Each row of numbers stands for one thing and depends on some of the facts below. Use the named rows to name the rest.

Some things and their rows:
Q812: [  5  -6 -10  15   1 -38  11   7  52 -12 -15 -29   2  -9  28 -30  -7   9
  25 -25 -14  -2  20   6  40  35  13  45   0   0 -19]
Q594: [  1   7  -4  61 -18 -40 -10  12   8 -11   6 -36  37  36 -15  -8  36   3
 -27  18  -2 -21 -11 -12  11  38  37  45   6   2   9]
Q648: [  4   1  -9  41 -21 -45 -14   6  11  -3   3 -33  32  12 -26  -6  12  -2
 -24  20   1 -13   7 -30  15  36  45  59  19   6   6]
Q579: [ -7  24 -40  46   1 -37 -12  15  40  -8 -17 -23  30  49  11 -29 -19  11
  -4   4  31  -3   2 -37  31  47  23  72  12  47   9]
Q941: [ -1  -1 -29  34  -8 -36 -17  -5  32 -15 -58 -21   9 -19 -27 -33 -17   3
  -7 -17   8  -6  -1 -12  23  44  51  37 -23 -24 -20]
Q351: [  3  -3 -18  14   0 -38  20  15  61 -10 -17 -29   5   5  23 -30 -13  10
  21 -30 -24  -8  19   4  40  36  11  38  -6  -6 -17]
Q676: [-13  21 -25  59   4 -43 -22  11  30  -8 -11 -22  33  42  18 -27  -8  13
 -11  13  44  -2   9 -30  44  43  36  66  22  50   2]
Q6: [-10  30   2  55   8 -36 -26   9  10 -23 -22 -32  21  12  31 -32  28  20
   3  -6   3 -10  -3  20  23  38  39  18  -8  -7 -19]
Q904: [  4   2 -14  38 -22 -43 -10   7  18  -3   1 -32  33  18 -28  -7   7  -5
 -18  13  -6 -13   4 -32  10  38  39  59  12   3  10]
Q216: [-10  27  -1  31   4 -43 -32   3   5 -14 -26 -27  19 -25  21 -33   4  16
   5  -2  11   1  23  -6  31  35  59  32  16  -2 -20]
Q274: [-23  46 -26  54  10 -47 -27  -7   7  -5  14 -13  25  61  44 -18 -24   8
 -14  24  42  -4   7  -7  64  36  38  61  55  27  -2]
Q451: [ -3   5 -13  38 -33 -34 -42   5  33   0 -11 -31  51  32 -30  -3   0 -15
   3  10 -14 -18  14 -40   0  38  25  59  -3  13   9]
Q591: [  8  -6  16  31   9 -40 -20 -12  19 -20  -9 -29  -3 -42  44 -25  26  12
  24  -5  14  15  24  16  44  33  32  54  17  23 -24]
Q801: [-10  18 -16  29   0 -38   2  21  44 -14 -22 -30  20  22  20 -33  -5  16
   7 -23 -18 -18  10   8  31  37  27  18 -10 -18 -18]
Q97: [  6 -23 -29  45 -30 -41  -4  -1  28  -4 -25 -27  27   9 -63  -9  -2 -10
 -38   9   3 -19 -10 -38  10  40  47  62  -7 -16   6]
Q780: [ -1  27 -21  20   1 -36 -17   6  27 -14 -37 -26  14  -4   8 -34 -14   7
  18 -18  -7  -4   8 -13  14  39  37  41  -6  -5 -13]
Q915: [ -1   5 -32  31  -6 -34 -12  -3  36 -14 -56 -21  10 -17 -21 -35 -17   3
   1 -21   3  -6  -1 -16  17  44  46  40 -24 -23 -16]
Q353: [ -7   5  -9  45  -1 -44 -30  -5  15 -15 -44 -22  13 -28  -8 -32   1  11
  -9  -5  19  -4  13  -6  33  39  65  33  -2 -17 -24]
Q728: [-21  17 -23  74   5 -43  -5  28  41 -11   3 -26  40  75  31 -28   5  24
 -23  10  36 -17   2  -7  56  42  26  39  15  36  -4]

How the things are related:
fliskom: is of sort; grulor: uses
{Q728,Q523,Q112,Q274,Q454,Q459,Q611,Q458,Q466,Q102,Q366,Q946,Q632,Q579,Q77,Q843,Q951,Q757,Q886,Q676,Q392,Q430,Q513} fliskom lano
{Q422,Q866,Q131,Q793,Q836,Q404,Q193,Q725,Q296,Q118,Q737,Q48,Q13,Q216,Q970,Q880,Q662,Q21,Q52,Q801,Q729,Q917,Q682,Q482,Q286,Q408,Q304,Q818,Q660,Q564,Q821,Q485,Q566,Q671,Q651,Q724,Q658,Q780,Q666,Q194,Q107,Q351,Q838,Q960,Q647,Q862,Q909,Q842,Q754,Q927,Q591,Q116,Q703,Q851,Q518,Q353,Q915,Q869,Q560,Q973,Q16,Q707,Q272,Q401,Q329,Q833,Q98,Q6,Q601,Q415,Q631,Q536,Q691,Q324,Q813,Q109,Q179,Q196,Q313,Q204,Q775,Q812,Q979,Q388,Q136,Q500,Q760,Q941,Q337,Q122} fliskom grolin
{Q635,Q417,Q66,Q553,Q723,Q464,Q248,Q402,Q790,Q893,Q586,Q969,Q677,Q176,Q998} fliskom plibrar
{Q594,Q972,Q451,Q371,Q648,Q986,Q441,Q584,Q904,Q823,Q383,Q499,Q749,Q47,Q722,Q315,Q738,Q363,Q398,Q769,Q319,Q15,Q624,Q157,Q320,Q641,Q211,Q733,Q891,Q129,Q332,Q97,Q882,Q317,Q181,Q37,Q694,Q10,Q75} fliskom skebik
{Q344,Q115,Q457,Q762,Q502,Q654,Q261} fliskom lefe
Q728 grulor: Q754
Q523 grulor: Q754,Q998
Q422 grulor: Q909,Q566
Q793 grulor: Q666,Q16,Q48
Q836 grulor: Q951
Q725 grulor: Q651,Q500
Q274 grulor: Q98,Q131,Q722,Q851
Q296 grulor: Q37,Q10
Q118 grulor: Q47,Q513
Q216 grulor: Q464,Q986,Q392,Q737
Q594 grulor: Q459
Q66 grulor: Q762,Q324
Q880 grulor: Q351
Q662 grulor: Q363,Q75
Q972 grulor: Q317,Q513,Q324
Q21 grulor: Q660,Q430
Q611 grulor: Q272,Q313
Q458 grulor: Q52,Q579
Q466 grulor: Q909,Q211
Q729 grulor: Q75,Q886
Q917 grulor: Q15,Q560
Q344 grulor: Q176,Q337
Q648 grulor: Q441
Q682 grulor: Q415,Q500,Q843
Q482 grulor: Q371,Q485,Q388
Q286 grulor: Q754,Q404,Q886
Q584 grulor: Q775,Q979
Q304 grulor: Q632,Q951,Q109,Q500,Q560,Q979
Q564 grulor: Q641,Q371
Q821 grulor: Q970,Q351,Q204
Q823 grulor: Q518,Q97
Q457 grulor: Q893
Q383 grulor: Q402,Q536
Q499 grulor: Q553,Q401
Q658 grulor: Q451,Q979
Q248 grulor: Q842,Q915
Q194 grulor: Q769,Q366,Q430
Q107 grulor: Q566,Q10,Q122
Q838 grulor: Q970,Q754,Q801
Q960 grulor: Q635,Q851
Q862 grulor: Q813
Q315 grulor: Q691,Q366
Q738 grulor: Q818,Q760
Q502 grulor: Q660,Q882
Q927 grulor: Q654,Q459
Q591 grulor: Q116,Q272,Q660,Q833,Q749
Q586 grulor: Q13,Q813,Q115,Q723
Q319 grulor: Q261,Q430
Q353 grulor: Q915,Q408
Q869 grulor: Q941,Q946
Q624 grulor: Q52,Q77
Q157 grulor: Q660
Q973 grulor: Q193
Q707 grulor: Q780
Q320 grulor: Q116,Q136,Q812,Q115,Q351,Q733
Q329 grulor: Q724,Q723
Q6 grulor: Q724,Q459
Q891 grulor: Q724,Q366,Q886
Q601 grulor: Q454,Q518
Q129 grulor: Q790,Q635
Q332 grulor: Q398,Q402
Q969 grulor: Q790,Q703,Q866
Q631 grulor: Q851
Q179 grulor: Q398,Q632,Q401,Q102
Q196 grulor: Q430
Q676 grulor: Q112
Q677 grulor: Q518,Q946
Q181 grulor: Q842,Q946
Q694 grulor: Q951,Q485,Q647

Rows to name:
No name comes twice in this set of rows, the named rows included.
[-24  17 -19  77   4 -47  -9  26  36 -11   5 -27  40  70  36 -27   7  23
 -25  12  37 -17   7  -5  58  41  32  39  20  34  -4]	Q523
[-14  32  -1  55   6 -37 -25  14  11 -23 -23 -32  24  20  32 -34  28  22
   1  -8   2 -13  -3  20  24  37  41  10 -10 -11 -19]	Q729
[-13  30  -1  33   1 -40 -52   3  16 -13 -29 -27  27 -18  19 -30   1  10
  17  -5   5  -3  28  -9  25  36  50  32   6   2 -21]	Q564
[-15  29   4  35  -3 -39 -63   1  16 -11 -28 -27  33 -17  24 -29   2   9
  19  -4   6  -2  36  -7  28  36  50  28   2   5 -22]	Q482
[ -9  29 -17  41   2 -33  -5  19  35 -20 -25 -32  22  34  21 -34  10  16
   7 -21 -14 -18  -7  11  15  41  25  15 -19 -16 -15]	Q404
[ 15  -3   6  58 -16 -36 -18  -9   0 -17   5 -36  23  12 -11  -4  47  -2
 -13  24  10  -3 -14 -11   6  38  30  67  11  24  11]	Q319
[  2   5 -20  32 -31 -34 -23   8  34   0  -9 -32  42  28 -32  -7  -5 -12
  -2   8 -16 -16   7 -44  -1  40  25  65  -3   8  13]	Q371
[ -7  10 -19  22  -1 -38  12  22  52 -13 -19 -30  15  21  21 -34 -11  14
  10 -27 -24 -15  12   7  35  39  19  25 -10 -18 -19]	Q970
[ -5  27 -14  24   3 -37 -25   4  21 -14 -33 -27  17 -10   9 -32  -7   9
  15 -13  -1  -3  14  -8  20  39  40  37  -3  -4 -15]	Q671
[-11   0   7  35   6 -49  -2  14  34 -11  -4 -29  16  -6  38 -30   7  20
   0 -12  -2 -10  31  17  58  33  41  22  13  -9 -31]	Q821
[ 17  39 -12  52 -29   0  25   1  20 -20 -21 -25  28   9   4 -15  28   6
  39  -5  20  -2 -29 -33  24  20  14  94 -18  26  -6]	Q261
[  7 -37  18  45 -17 -53  11   8  28  -3  33 -34  22   2   6  -1  34   5
 -24  20   0 -11  25  -3  54  29  33  60  37  15  -7]	Q320
[ 15  -1  -9  14   5 -30  -3  -7  40 -18 -23 -28  -6 -24  23 -29   4   5
  36 -21  -7  11   9   5  26  38   9  62  -4  16 -13]	Q833
[-12  22 -42  24   2 -19  -4  26  39 -13 -18 -31  40  25  19 -38 -34  20
 -23  -7  35   5   7 -66  17  53  23  78  39  41  23]	Q513
[  0   5   6  77 -17 -40 -12  11   2 -18  14 -39  37  45  -4  -7  56   9
 -32  22   1 -21 -20   2  10  36  33  35   4   5   7]	Q891

Now the same things, written a new way:
Some rows with their names:
Q801: [  7 -14 -32  -5   7 -11 -16 -19  11 -19 -10   0  -5 -22  11  -6   5  19
  22 -15  12   2  -5 -12 -13  32  -1 -16 -15   2  18 -12   3   7   8   7]
Q286: [  0 -28 -46  -7   9 -27 -16 -12  13   1  -7   1   0 -22   5 -16   7  12
   2 -19   2   6   3 -11 -18  13  17 -17  -9   1  25  -8  -9  11  -5   7]
Q15: [ 14 -18 -18   1  -2   8 -14 -23   7 -12 -12 -13  -7 -19   8   7  -2   4
  10 -20 -17  -6   2 -12  -1   8  17  -6 -16  19 -24  -3   0 -15  -3  15]
Q313: [-12  -3 -35   1  10   8 -18 -16  -4  -8 -12   8  -6 -15   9  -9   1   9
  25 -23   3 -14 -11 -14   2  31 -19 -11 -37   7 -18  -5  13  -6   3   8]
Q624: [ -3 -21 -37   2   0 -17 -11 -14   6  -3  -2   2   1 -11   7  -4  -2   1
  -5 -14   6  -9  -5 -13  -5  11   7 -11 -18  16   7  -8 -10 -13 -14  15]
Q579: [  5 -26 -31   6   3  -3 -15 -11   7 -14 -10   7  -5 -13   6   2   9   9
  21 -13   9  -4   1 -18  -4   8 -16 -16 -20  15  -2 -11   1  -8   5  15]
Q909: [ -3 -17 -12  -2  10  19 -13 -15  -5 -15   9  -7 -11 -21   2   2  -7  -6
  41 -11   0 -12 -13 -20 -10  18   7 -19 -26  14  23 -29   5  -6   3  15]
Q648: [  0 -21 -35   1   1 -14 -11 -16   7  -5  -4   0  -1 -12   8  -3  -1   2
  -1 -14   6 -10  -3 -13  -5  12   5 -10 -21  16   5  -8  -7 -13 -13  15]
Q353: [ -7 -21 -38   1   4   0 -11  -7  13  -1  -3   6  -5 -17   6 -19   8  12
  -6  -7 -37  -2 -17 -16   2  24   1 -18 -20   8  21  -1   5  -9 -14  11]
Q722: [  2 -32 -20  -1   3   1 -11 -26  -5 -16 -24  -3  -3  -1  15  -7   5   1
  18 -23  11 -15  16  -5   8  17 -26 -11 -17  26  10 -10  -7 -14   1  17]
Q762: [  4 -17 -31  13   0 -22  -4  -2   7 -17  16  -7  -5  -8   8   7   1  13
  19 -26  38 -11   1 -14  -4  24 -16 -14  -7   9 -17  -1  -1   5   1  14]
Q13: [ -2  -7 -35  -4   9  -6 -17 -18   5 -15 -13   6  -6 -19  11  -8   3  17
  23 -20  11  -4  -8 -13  -8  34 -10 -13 -28   3   1  -9   8   1   7   7]
Q737: [  1 -17 -26   3   6   4 -13 -13   2 -12   3  -5  -5 -15   7  -6   1   4
  25 -19   0  -5  -9 -13   0  22 -11 -16 -14  11   4 -10   6  -1   2  13]
Q866: [ -3 -27 -23   0   5   8 -13 -18  -8 -14 -15  -1  -5  -6  11 -12   6   4
  26 -23 -11  -9   9  -7   8  24 -27 -16 -11  18  17  -8  -1  -2   5  14]
Q332: [  4 -19 -32   0  -5  -7 -13 -17   6  -2 -10  -4  -1 -15   5   3  -5   5
  -7 -15 -22  -6   2 -13  -6   5  23  -6 -13  16  -8   0 -11 -15 -15  16]
Q181: [ -2 -27 -38   1   3 -10  -9 -12  23  -3  -9   3  -6 -16  10 -17   9  10
 -21  -3 -24  -5 -18 -17   5  14   5 -15 -31  15  13  -2   5 -25 -23  11]
Q941: [  1 -21 -25   2   8  10 -11 -10  17 -12  -4  -2 -12 -21  10 -18  11  11
  10 -10 -28  -2 -18 -16  10  25 -12 -20 -25  10  10  -5  19 -11  -4   9]
Q904: [  3 -21 -30   1   3  -9 -12 -18   7 -10  -5  -3  -3 -14   9  -3   0   5
   7 -16  10  -9  -3 -13  -2  12   2 -11 -22  16  -2 -10  -3 -14  -8  14]
Q660: [-10  -8 -31   1  18  13 -20 -16  -6  -6 -13   4 -10 -17   9 -12   4   2
  35 -33  17 -18  -8 -12   8  28 -30 -11 -48   9 -41  -5  23  -4   9   5]

Rows to name:
No name comes twice in this set of rows, the named rows included.
[-10 -31 -32  -1   2   1 -13 -16 -12  -5 -21   6   0  -1  10 -16   6   5
  14 -21 -26 -10  14  -5   6  25 -23 -15  -6  19  32  -4 -12  -4  -3  16]	Q631
[ -9 -26 -34   0   3  -2 -16  -8  -2  -2  -7  14  -3 -13  -2   5  -2   4
  15   0  -8  -9  -3 -26 -19   1  15 -17 -26  16  28 -22 -13 -14  -7  17]	Q466
[ -4 -33 -34  -3  -1  -1 -12 -11 -13   0 -15  19   4   0  10  -5  10  11
   7 -19 -15 -12  10 -14   5  19  -7 -13  -9  23  27   3 -21  -5 -15  13]	Q969
[  2 -17 -22   3   7   7 -12 -13   2 -15   4  -6  -7 -17   8  -6   2   3
  29 -20   2  -5  -9 -13   1  22 -13 -16 -15  11   2 -11   8   0   5  12]	Q52
[  5 -22 -28  -1   2   3 -13 -10  -2  -8   2   8  -2 -15   8   2   9  10
  18 -19   5  -8  -7 -20   1  17   2 -14 -17  17   4  -2  -5  -4 -10   9]	Q417
[  3 -30 -29  -3  18  -2 -16 -13   6   1  -3  -8  -6 -22   5 -16   9  -2
  25 -33  18  -6   4 -10  -1   8  -5 -16 -23  10 -16  -9  10   6   4   6]	Q691
[  7 -29 -46  -3   4 -27 -18 -13  17 -10 -21  13  -1 -17   6  -2  13  22
   5  -8  15   7   9 -18 -20   8   6 -16 -14   6  18 -11 -11   2   1  10]	Q728
[  9 -28 -27  -5  19  -4 -17 -18  11  -9  -5 -11  -8 -25   8 -14  11   4
  30 -31  31  -2   5 -10  -5  13  -7 -17 -22   6  -8 -13  12  10  12   5]	Q724
[ -6 -16 -14  -3  10  18 -13 -14  -7 -13  10  -4  -9 -21   2   1  -9  -6
  36  -9  -3 -12 -14 -21 -11  17  10 -18 -27  14  27 -28   3  -6   1  15]	Q122
[-13 -28 -47  -2  17 -13 -18  -7   3  18  -7   3  -1 -17   1 -21   6  -5
   4 -32   1  -9   3 -12  -4   4   3 -14 -28   8 -14  -1   2   4  -9   7]	Q194

